Below is a small trained network, with its code and all its weights. Each question gives an input and a class and asks what happens when units are switched off, that is, made to give their printed mean instead of their output.

import numpy as np


def w(rows, s, z=0):
    codes = np.array(rows[::2]) - 128.0
    scale = np.full(codes.shape[1], s)
    scale[-1] = z or s
    return codes * scale


def f(y):
    return y / 2 * (1 + np.tanh(0.7978845608 * (y + 0.044715 * y**3)))


def log_softmax(a):
    a = a - a.max(-1, keepdims=True)
    return a - np.log(np.exp(a).sum(-1, keepdims=True))


def net(x, mask):
    res = np.array(x, float).reshape(1, 5) / 4 @ E
    y = f(res @ A[0][:, :-1].T + A[0][:, -1])
    res = res + np.where(mask, y, B[0][:, -1]) @ B[0][:, :-1]
    return log_softmax(res[-1] @ U[:, :-1].T + U[:, -1])


A, B = {}, {}
E = w([
[148,141,100,120,93,135],'x0',
[150,145,118,95,51,139],'x1',
[125,187,104,63,118,25],'x2',
[172,224,200,182,128,146],'x3',
[248,68,160,141,115,102],'x4',
],0.012)
A[0] = w([
[233,125,189,168,136,181,99],'n0',
[181,91,180,214,100,146,132],'n1',
[168,118,123,144,176,114,154],'n2',
[156,193,143,129,124,75,123],'n3',
[136,133,95,157,99,134,118],'n4',
[222,152,176,169,144,151,100],'n5',
[76,185,145,138,130,213,2],'n6',
[143,243,147,178,140,106,124],'n7',
[128,44,90,130,110,127,192],'n8',
[85,66,102,197,103,228,156],'n9',
[45,134,105,63,103,78,136],'n10',
[124,135,153,112,85,148,152],'n11',
[95,123,144,145,114,180,119],'n12',
[254,59,145,80,155,45,94],'n13',
[88,126,85,115,131,101,113],'n14',
],0.0099,0.0089)
B[0] = w([
[225,171,70,92,164,91,220],'n0',
[254,138,84,87,146,110,216],'n1',
[115,70,135,126,122,130,171],'n2',
[124,147,141,128,73,113,183],'n3',
[115,120,135,80,115,141,129],'n4',
[172,116,101,120,161,119,204],'n5',
[168,77,129,22,84,157,155],'n6',
[68,113,247,119,52,217,215],'n7',
[102,153,133,171,56,145,219],'n8',
[79,99,177,121,10,160,233],'n9',
[136,187,33,129,148,102,215],'n10',
[140,118,102,134,141,114,148],'n11',
[96,162,120,151,97,138,157],'n12',
[34,145,171,138,19,240,245],'n13',
[149,166,111,132,154,88,162],'n14',
],0.0099,0.011)
U = w([
[33,200,148,229,82,180,221],'0',
[117,90,213,101,87,208,137],'1',
[195,181,2,123,250,80,5],'2',
],0.0079,0.0028)

Each question gives the input, the list of numbers given to net, and the class t.
The units are the neurons (one row each of A and B). Each row of codes is followed by its name. A weight is (code - 128) times the scale printed after its matrix; where a second scale follows, it is the last column's (A, B and U).
mask holds one flag per neuron, in row order. A switched-off neuron (its flag False) gives its mean, the last column of its row in B, instead of its output. The means were averaged over made-up inputs and are rounded, as every weight is.
A unit's drop is (log p(t) with every unit on - log p(t) with that unit switched off) / (log p(t) with every unit on - log p(t) with every unit switched off).
The circuit of an input: a set's keep is (log p(t) with only the set's units on - log p(t) with every unit switched off) / (log p(t) with every unit on - log p(t) with every unit switched off). Starting from the 12 units with the biggest drops (on a tie, the unit counted first), units are removed one at a time, each time the one whose removal leaves the highest keep (on an exact tie, the one counted first), for as long as the keep stays at least 0.8.
units of the circuit, in order: the units of the circuit, biggest drop first
most important unit: the unit with the biggest drop
k most important neurons: the k neurons with the biggest drops, biggest first
drop when u is switched off: that unit's drop, to one decimal
input [2,0,-2,5,-1], class 1: 2 most important neurons => [n7 n10]
input [-5,-2,5,-5,0], class 2: units of the circuit, in order => [n7]
input [-3,-2,5,6,1], class 1: units of the circuit, in order => [n7 n10]
input [-6,-8,8,-1,5], class 0: units of the circuit, in order => [n13 n1]
input [6,-4,6,-2,5], class 0: units of the circuit, in order => [n13 n1]
input [-7,5,2,-7,-1], class 2: units of the circuit, in order => [n13 n10]
input [-3,6,-5,1,4], class 2: 2 most important neurons => [n0 n7]
input [-8,0,8,8,1], class 1: 3 most important neurons => [n7 n10 n8]
input [2,-4,1,-5,-8], class 2: 2 most important neurons => [n13 n10]
input [1,-6,-6,2,5], class 2: 2 most important neurons => [n0 n1]
input [-2,-2,4,-6,7], class 0: 2 most important neurons => [n13 n8]
input [3,-2,-4,2,6], class 2: 3 most important neurons => [n0 n1 n7]
input [6,7,-6,-4,-1], class 0: 2 most important neurons => [n8 n6]
input [-2,-4,-1,6,-6], class 1: most important unit => n6
input [-5,6,-5,7,-7], class 1: drop when n6 is switched off => 0.4
input [-4,8,0,8,-4], class 1: drop when n7 is switched off => 0.1
input [1,-8,-4,3,-8], class 1: drop when n10 is switched off => 0.1
